Below is a small trained network, with its code and all its weights. Each question gives an input and a class and asks what happens when units are switched off, that is, made to give their printed mean instead of their output.

import numpy as np


def w(rows, s, z=0):
    codes = np.array(rows[::2]) - 128.0
    scale = np.full(codes.shape[1], s)
    scale[-1] = z or s
    return codes * scale


def f(y):
    return np.maximum(y, 0)


def log_softmax(a):
    a = a - a.max(-1, keepdims=True)
    return a - np.log(np.exp(a).sum(-1, keepdims=True))


def net(x, mask):
    res = np.array(x, float).reshape(1, 5) / 4 @ E
    y = f(res @ A[0][:, :-1].T + A[0][:, -1])
    res = res + np.where(mask, y, B[0][:, -1]) @ B[0][:, :-1]
    return log_softmax(res[-1] @ U[:, :-1].T + U[:, -1])


A, B = {}, {}
E = w([
[100,118,161,135,212,152,129,171,165],'x0',
[137,64,115,133,68,174,27,123,190],'x1',
[156,200,118,60,89,86,82,110,198],'x2',
[137,130,254,95,112,168,70,154,76],'x3',
[46,98,165,15,121,152,169,48,148],'x4',
],0.0093)
A[0] = w([
[145,36,69,231,165,151,129,163,87,192],'n0',
[153,147,200,114,225,139,121,164,27,157],'n1',
[185,204,17,141,141,56,127,138,164,184],'n2',
[38,121,140,88,207,175,218,50,96,247],'n3',
[155,97,163,208,192,150,124,196,51,254],'n4',
[149,77,165,131,3,135,61,85,96,251],'n5',
[153,188,100,123,75,68,121,91,77,236],'n6',
],0.0071,0.0033)
B[0] = w([
[103,79,42,239,160,124,128,151,96,225],'n0',
[119,188,245,119,203,121,191,165,70,215],'n1',
[214,163,91,193,104,19,170,101,254,230],'n2',
[32,104,125,95,126,27,158,95,110,254],'n3',
[108,149,125,248,201,199,141,226,51,238],'n4',
[174,124,88,43,31,244,96,157,99,214],'n5',
[200,173,148,101,28,84,142,90,106,199],'n6',
],0.0073,0.0099)
U = w([
[8,89,158,29,149,72,168,60,154,180],'0',
[247,216,104,137,81,73,156,110,198,158],'1',
[117,38,42,194,189,122,131,142,151,119],'2',
[121,186,237,157,203,140,159,209,74,114],'3',
[148,106,103,149,98,236,102,187,66,64],'4',
[142,134,152,64,71,109,175,83,34,62],'5',
[146,185,190,60,176,137,91,100,142,48],'6',
[164,88,152,8,92,221,3,123,203,252],'7',
],0.0074,0.0029)

Each question gives the input, the list of numbers given to net, and the class t.
The units are the neurons (one row each of A and B). Each row of codes is followed by its name. A weight is (code - 128) times the scale printed after its matrix; where a second scale follows, it is the last column's (A, B and U).
mask holds one flag per neuron, in row order. A switched-off neuron (its flag False) gives its mean, the last column of its row in B, instead of its output. The means were averaged over made-up inputs and are rounded, as every weight is.
A unit's drop is (log p(t) with every unit on - log p(t) with that unit switched off) / (log p(t) with every unit on - log p(t) with every unit switched off).
The circuit of an input: a set's keep is (log p(t) with only the set's units on - log p(t) with every unit switched off) / (log p(t) with every unit on - log p(t) with every unit switched off). Starting from all 7 units, units are removed one at a time, each time the one whose removal leaves the highest keep (on an exact tie, the one counted first), for as long as the keep stays at least 0.8.
units of the circuit, in order: the units of the circuit, biggest drop first
top k neurons: the k neurons with the biggest drops, biggest first
drop of u: that unit's drop, to one decimal
input [-3,-7,0,-4,2], class 0: top neuron : (n3)
input [-4,3,5,-3,8], class 7: units of the circuit, in order : (n5, n1)
input [-5,3,4,2,-2], class 7: units of the circuit, in order : (n5, n4)
input [-3,4,-6,5,6], class 7: units of the circuit, in order : (n5, n0)
input [-2,4,-3,4,6], class 7: units of the circuit, in order : (n5, n4)
input [3,-6,5,0,2], class 0: top 3 neurons : (n4, n3, n5)
input [7,-1,6,7,6], class 0: top 2 neurons : (n4, n3)
input [-8,2,5,4,7], class 7: drop of n5 : 0.2
input [-2,1,1,2,-1], class 7: drop of n4 : 0.2
input [2,3,2,-2,1], class 7: drop of n5 : -0.1
input [1,4,5,5,-3], class 7: drop of n0 : 0.0
